-0.38 -0.10 -1.69 -0.13 -1.16 +0.98 +1.47 -0.10 +0.77 +0.44 +0.18 -0.23 -0.58 +1.76 -0.90 -0.55 => Lp:(49)
-0.54 +1.11 -0.17 +1.21 -1.71 +0.47 -0.76 -1.34 +1.07 -1.42 -0.94 +0.52 +0.06 -2.00 -1.55 -0.40 => Lp:(49)
-1.04 -1.88 +0.62 -1.86 +0.35 +1.22 +6.37 -0.55 -5.11 +1.90 -0.81 -0.10 +0.74 +3.05 -2.56 +0.53 => dz:(46)
+1.30 -0.48 +0.49 -0.16 +0.65 -0.45 -0.75 -0.02 -1.90 -0.85 -0.49 -0.48 -1.20 -3.32 -0.48 -0.12 => jt:(42)
-1.09 +0.44 +0.65 -0.33 -0.37 +0.55 +1.02 -0.28 +1.70 -0.13 -0.84 -0.85 -0.42 -0.50 -3.61 -2.47 => Lp:(38)
+0.11 +0.25 +0.48 +0.66 -1.03 -0.63 -0.55 +0.90 +0.33 -0.30 +0.29 -0.14 -0.08 -0.85 +0.12 -1.85 => Lp:(49)
+0.41 -0.24 -0.48 -1.35 +1.62 +0.57 +3.04 -0.58 -0.60 +0.76 -0.67 +0.01 -0.20 +1.71 -0.94 +1.57 => jt:(42)
+1.72 +3.55 -0.72 +2.71 -1.14 -0.57 -2.19 -0.35 -2.41 -1.04 +0.37 +0.26 -1.35 -6.48 -0.37 +0.91 => jt:(39)
+2.81 +1.18 -0.63 +0.76 +1.56 +0.45 +0.20 -0.38 -1.01 -0.78 -0.83 -0.30 -1.28 -0.95 +0.31 +0.60 => jt:(42)
+1.05 +2.85 -0.17 +3.07 -2.67 -1.21 -3.47 -0.78 -0.78 -1.97 -2.14 +0.12 -1.30 -4.91 -0.21 -0.30 => Lp:(38)
+0.26 -0.55 +0.69 +0.56 -1.91 +0.97 +2.00 -3.89 +0.91 +0.32 +0.57 +0.99 -0.13 +0.04 -0.53 -0.18 => dz:(47)
+0.55 +0.40 +0.07 +1.90 -1.02 +0.67 -2.06 -0.87 -0.91 -0.56 +0.32 -0.14 +0.02 -1.07 +0.34 -0.59 => dz:(47)
+0.99 +0.49 +0.85 -0.98 +1.10 +1.63 +1.57 -1.92 +1.22 +1.92 -0.52 +0.93 -0.84 +0.47 -2.58 -3.06 => Lp:(49)
-0.78 -0.17 -0.61 +1.22 -1.47 -0.45 +1.18 +0.49 +1.40 +1.14 +1.19 -0.41 -1.35 +0.78 -1.55 -1.45 => Lp:(38)

+5.20 -0.10 -1.33 -1.07 +0.23 +0.90 -1.50 +1.86 -0.67 -0.35 +1.64 -0.90 -1.01 -0.17 +2.26 +0.99 => L:<70>
+3.22 -1.77 -2.28 -0.88 -0.07 +0.46 -0.25 -0.02 -0.27 -1.19 +0.85 +0.98 -0.92 +0.28 -0.23 -0.60 => C:<76>
+4.96 -1.29 -0.56 -0.33 +0.00 +2.34 -0.77 +1.22 +0.54 +1.32 +0.48 +0.73 -1.34 -1.55 -1.00 +0.09 => C:<64>
+2.15 -1.25 -0.52 -0.84 +0.58 +0.25 -0.70 +0.36 -0.40 +3.05 +0.41 +0.30 +0.28 +0.25 +0.47 +0.50 => T:<73>
+5.59 -1.40 -1.68 +0.36 -0.55 +0.37 -1.05 +0.97 +0.49 +0.46 +0.65 +0.29 -0.94 +0.67 -0.72 +0.31 => C:<64>
+1.36 -1.39 -0.84 +0.20 -0.60 +1.91 +0.02 +0.32 +0.20 +0.06 -0.66 -0.59 -0.20 -0.05 +0.99 -1.45 => C:<76>
+4.14 -2.12 +0.74 +0.12 -0.51 +1.07 -1.79 +1.08 +0.72 +4.82 +0.42 -0.38 +0.40 +0.79 -1.89 +1.70 => T:<71>
+2.59 -1.07 -1.78 -0.17 -0.23 +1.38 -0.27 +0.70 +0.92 -1.62 +0.47 +0.92 -0.58 +0.62 -1.98 -0.08 => C:<64>
+2.90 -1.44 -1.50 +0.13 +0.18 +2.31 -0.03 +1.05 +0.30 +0.23 +1.00 +0.44 -0.71 +1.72 +0.19 -0.36 => C:<64>
+1.02 -1.27 -1.16 -0.67 -0.15 +1.07 -1.72 +1.51 -0.55 +4.40 -0.07 -0.53 +0.27 +0.33 -1.46 +0.32 => T:<71>
+3.65 -1.32 -0.65 -0.09 -0.11 +0.84 -0.14 +0.17 +0.36 -0.37 +0.34 +0.37 -0.02 +0.42 -2.20 -0.38 => C:<76>
